Below is a small trained network, with its code and all its weights. Each question gives an input and a target symbol and asks what happens when units are switched off, that is, made to give their printed mean instead of their output.

import numpy as np


def w(rows, s, z=0):
    codes = np.array(rows[::2]) - 128.0
    scale = np.full(codes.shape[1], s)
    scale[-1] = z or s
    return codes * scale


def softmax(a):
    e = np.exp(a - a.max(-1, keepdims=True))
    return e / e.sum(-1, keepdims=True)


def log_softmax(a):
    a = a - a.max(-1, keepdims=True)
    return a - np.log(np.exp(a).sum(-1, keepdims=True))


def net(x, mask):
    ids = ['ΔΣαηλμ'.index(c) for c in x.split()]
    T = len(ids)
    res = E[ids] + P[:T]
    u = 0
    for l in range(2):
        r = res
        for j in range(3):
            rows = slice(4 * j, 4 * j + 4)
            q, k, v = (r @ M[l][rows].T for M in (Q, K, V))
            z = softmax(np.where(np.tri(T) > 0, q @ k.T / 4**0.5, -1e9)) @ v
            o = O[l][rows]
            res = res + np.where(mask[u + j], z, o[:, -1]) @ o[:, :-1]
        u += 3
    return log_softmax(res[-1] @ U[:, :-1].T + U[:, -1])


Q, K, V, O = {}, {}, {}, {}
E = w([
[158,2,163,219,60,196,170,57],'Δ',
[79,215,219,29,83,131,181,18],'Σ',
[94,196,53,212,104,99,18,176],'α',
[62,107,219,149,168,213,134,215],'η',
[102,186,128,157,137,146,97,114],'λ',
[89,16,81,60,23,74,21,41],'μ',
],0.0071)
P = w([
[178,97,106,183,179,119,213,32],'0',
[63,121,175,163,89,27,78,30],'1',
[113,81,176,132,212,106,80,13],'2',
[93,112,187,148,100,85,123,89],'3',
[79,171,165,54,33,95,53,125],'4',
[53,47,183,79,130,139,70,114],'5',
[43,152,120,39,60,136,70,183],'6',
[23,111,112,55,59,192,44,175],'7',
[51,57,91,53,92,209,114,221],'8',
[75,79,2,47,54,144,114,208],'9',
],0.0044)
Q[0] = w([
[1,68,176,25,67,133,108,50],'L0H1',
[183,228,62,157,199,27,221,200],'L0H1',
[87,65,114,185,39,125,41,59],'L0H1',
[66,54,208,129,139,170,176,49],'L0H1',
[195,200,62,152,145,49,138,111],'L0H2',
[197,175,78,108,138,72,160,198],'L0H2',
[179,95,61,105,126,177,172,137],'L0H2',
[79,156,120,75,60,92,57,95],'L0H2',
[53,50,71,96,33,185,42,142],'L0H3',
[203,223,218,218,228,107,159,146],'L0H3',
[174,216,178,177,229,86,169,135],'L0H3',
[47,33,62,37,40,209,91,114],'L0H3',
],0.005)
K[0] = w([
[114,81,92,121,63,224,96,229],'L0H1',
[253,74,149,212,182,53,126,38],'L0H1',
[68,205,156,48,179,190,184,225],'L0H1',
[70,150,95,52,114,104,38,200],'L0H1',
[165,120,75,193,179,64,116,59],'L0H2',
[111,106,116,167,156,74,76,52],'L0H2',
[102,137,75,63,70,69,75,71],'L0H2',
[162,50,135,164,96,170,166,87],'L0H2',
[33,147,195,86,177,179,193,224],'L0H3',
[199,126,98,134,47,58,99,20],'L0H3',
[212,80,87,155,48,86,102,25],'L0H3',
[48,133,165,93,209,184,107,231],'L0H3',
],0.005)
V[0] = w([
[77,235,253,116,224,229,215,120],'L0H1',
[89,16,164,92,117,214,69,229],'L0H1',
[141,191,232,164,211,160,246,41],'L0H1',
[96,200,91,74,54,101,81,100],'L0H1',
[48,57,221,178,28,213,148,44],'L0H2',
[15,134,189,67,80,154,50,137],'L0H2',
[8,151,130,45,44,101,67,104],'L0H2',
[56,186,177,11,51,161,82,141],'L0H2',
[210,62,35,231,114,16,90,33],'L0H3',
[188,101,21,170,22,41,9,48],'L0H3',
[221,174,43,212,152,140,54,210],'L0H3',
[71,235,218,102,246,223,240,121],'L0H3',
],0.0044)
O[0] = w([
[48,69,37,96,171,123,197,166,67],'L0H1',
[195,134,212,74,173,174,124,224,149],'L0H1',
[2,136,84,136,187,60,204,165,87],'L0H1',
[134,82,87,159,66,111,90,113,172],'L0H1',
[98,104,145,84,105,99,48,171,254],'L0H2',
[134,78,115,133,45,180,102,183,190],'L0H2',
[137,82,110,171,26,151,68,185,208],'L0H2',
[153,69,74,174,47,125,137,203,160],'L0H2',
[103,167,207,145,217,113,39,80,136],'L0H3',
[161,171,230,156,91,163,63,79,163],'L0H3',
[151,119,151,88,127,184,149,49,52],'L0H3',
[73,73,57,149,107,61,218,118,101],'L0H3',
],0.0054,0.0049)
Q[1] = w([
[142,213,91,64,233,75,197,155],'L1H1',
[67,93,121,99,35,60,44,110],'L1H1',
[214,139,133,169,201,124,224,77],'L1H1',
[73,218,165,112,70,53,49,122],'L1H1',
[81,199,178,159,188,53,180,103],'L1H2',
[178,190,171,172,87,134,74,154],'L1H2',
[139,179,140,211,190,211,198,147],'L1H2',
[57,78,124,2,90,60,129,104],'L1H2',
[68,75,112,60,54,68,72,58],'L1H3',
[111,66,241,38,64,199,56,77],'L1H3',
[77,202,118,147,49,55,63,92],'L1H3',
[186,159,174,197,194,205,214,173],'L1H3',
],0.0053)
K[1] = w([
[113,103,146,210,141,51,185,20],'L1H1',
[202,119,130,123,136,214,171,216],'L1H1',
[107,198,141,129,165,68,103,23],'L1H1',
[184,57,218,152,151,196,183,216],'L1H1',
[189,140,215,128,157,62,148,40],'L1H2',
[227,54,104,128,42,159,112,110],'L1H2',
[66,124,132,86,117,38,85,66],'L1H2',
[119,221,224,151,172,177,191,228],'L1H2',
[159,155,57,157,125,196,163,216],'L1H3',
[156,146,67,100,51,160,44,253],'L1H3',
[196,82,197,127,198,206,179,205],'L1H3',
[98,157,155,91,106,45,75,52],'L1H3',
],0.0053)
V[1] = w([
[173,35,107,32,82,85,140,68],'L1H1',
[115,66,154,194,142,197,162,197],'L1H1',
[143,193,105,35,120,42,91,91],'L1H1',
[120,102,140,220,192,187,189,213],'L1H1',
[174,90,180,210,102,128,122,69],'L1H2',
[104,47,81,211,108,89,116,110],'L1H2',
[135,2,154,120,95,130,152,56],'L1H2',
[121,145,120,53,139,123,141,168],'L1H2',
[111,83,137,44,53,81,158,41],'L1H3',
[143,89,108,28,93,67,103,76],'L1H3',
[127,230,45,186,150,82,68,193],'L1H3',
[100,191,65,201,164,81,69,192],'L1H3',
],0.0056)
O[1] = w([
[191,252,162,197,93,44,34,240,183],'L1H1',
[78,132,182,34,223,133,93,136,125],'L1H1',
[229,158,20,236,34,94,161,90,122],'L1H1',
[101,71,158,30,220,148,151,98,1],'L1H1',
[73,103,125,48,176,87,151,177,229],'L1H2',
[86,162,192,76,206,155,52,89,187],'L1H2',
[68,205,172,74,241,33,45,229,209],'L1H2',
[192,162,100,222,74,99,125,100,66],'L1H2',
[147,201,56,195,70,24,59,204,195],'L1H3',
[191,182,85,223,51,58,63,196,202],'L1H3',
[197,95,169,160,52,232,183,49,96],'L1H3',
[173,98,199,121,58,211,181,47,119],'L1H3',
],0.0049,0.0045)
U = w([
[215,214,217,226,116,92,88,183,9],'Δ',
[52,74,18,200,63,39,202,202,121],'Σ',
[204,77,216,126,49,237,156,2,132],'α',
[22,107,222,34,236,76,60,124,140],'η',
[98,74,77,108,87,128,156,76,254],'λ',
[147,68,93,68,149,117,180,153,7],'μ',
],0.0046,0.0032)

Each question gives the input, a string of symbols that net reads in full, and the target symbol t.
The units are the heads (4 rows each of Q, K, V and O). Each row of codes is followed by its name. A weight is (code - 128) times the scale printed after its matrix; where a second scale follows, it is the last column's (O and U).
mask holds one flag per head, layer by layer. A switched-off head (its flag False) gives its mean, the last column of its rows in O, instead of its output. The means were averaged over made-up inputs and are rounded, as every weight is.
A unit's drop is (log p(t) with every unit on - log p(t) with that unit switched off) / (log p(t) with every unit on - log p(t) with every unit switched off).
The circuit of an input: a set's keep is (log p(t) with only the set's units on - log p(t) with every unit switched off) / (log p(t) with every unit on - log p(t) with every unit switched off). Starting from all 6 units, units are removed one at a time, each time the one whose removal leaves the highest keep (on an exact tie, the one counted first), for as long as the keep stays at least 0.8.
circuit, biggest first: the units of the circuit, biggest drop first
unit that matters most: the unit with the biggest drop
which heads matter: for each layer, one digit per head in row order, 1 if its drop is at least 0.15 and else 0, layers parted by /
input μ μ Δ μ α α, target α: circuit, biggest first -> (L0H3; L1H3; L1H1)
input λ μ μ η, target η: circuit, biggest first -> (L1H1; L0H3; L1H2)
input μ α Δ, target α: circuit, biggest first -> (L1H3; L0H3)
input μ η λ α, target η: unit that matters most -> L1H1
input Σ μ Σ, target Δ: circuit, biggest first -> (L1H1; L1H3)
input μ μ Δ μ μ Δ α Δ Δ μ, target η: circuit, biggest first -> (L1H1; L1H2)
input Σ α μ μ, target Δ: circuit, biggest first -> (L1H1; L0H1; L0H3)
input Δ Σ Σ Δ, target Σ: which heads matter -> 110 / 000
input α λ μ Σ α μ, target α: which heads matter -> 000 / 001
input μ Σ Σ μ α Σ μ Δ Δ Σ, target η: which heads matter -> 010 / 110
input Δ μ μ μ η Δ α, target η: which heads matter -> 000 / 100
input Δ μ μ α Δ, target α: circuit, biggest first -> (L0H3; L1H3)
input μ Δ μ η, target η: circuit, biggest first -> (L1H1; L1H2)
input Δ μ μ Σ μ α λ, target α: circuit, biggest first -> (L1H3; L0H3; L0H2; L1H1)
input Δ η λ μ λ Σ Σ Σ, target Σ: which heads matter -> 011 / 000
input Δ Δ Δ, target η: which heads matter -> 000 / 000
input Σ Σ Σ α, target Σ: circuit, biggest first -> (L0H1)
input Σ λ Δ Δ, target η: which heads matter -> 000 / 110
input Δ α μ, target α: which heads matter -> 111 / 101
input μ μ Σ, target Δ: which heads matter -> 000 / 100
input Δ μ λ Σ Σ Δ, target Σ: circuit, biggest first -> (L0H1; L0H3)
input μ μ Δ, target Δ: circuit, biggest first -> (L1H1; L0H1)
input α Σ Σ, target Σ: which heads matter -> 111 / 100
input Δ Σ μ, target Σ: unit that matters most -> L0H2
input Δ Σ μ Σ μ α α Σ, target α: which heads matter -> 000 / 001
input μ Δ Σ Δ Σ μ α Δ Δ μ, target η: which heads matter -> 000 / 100
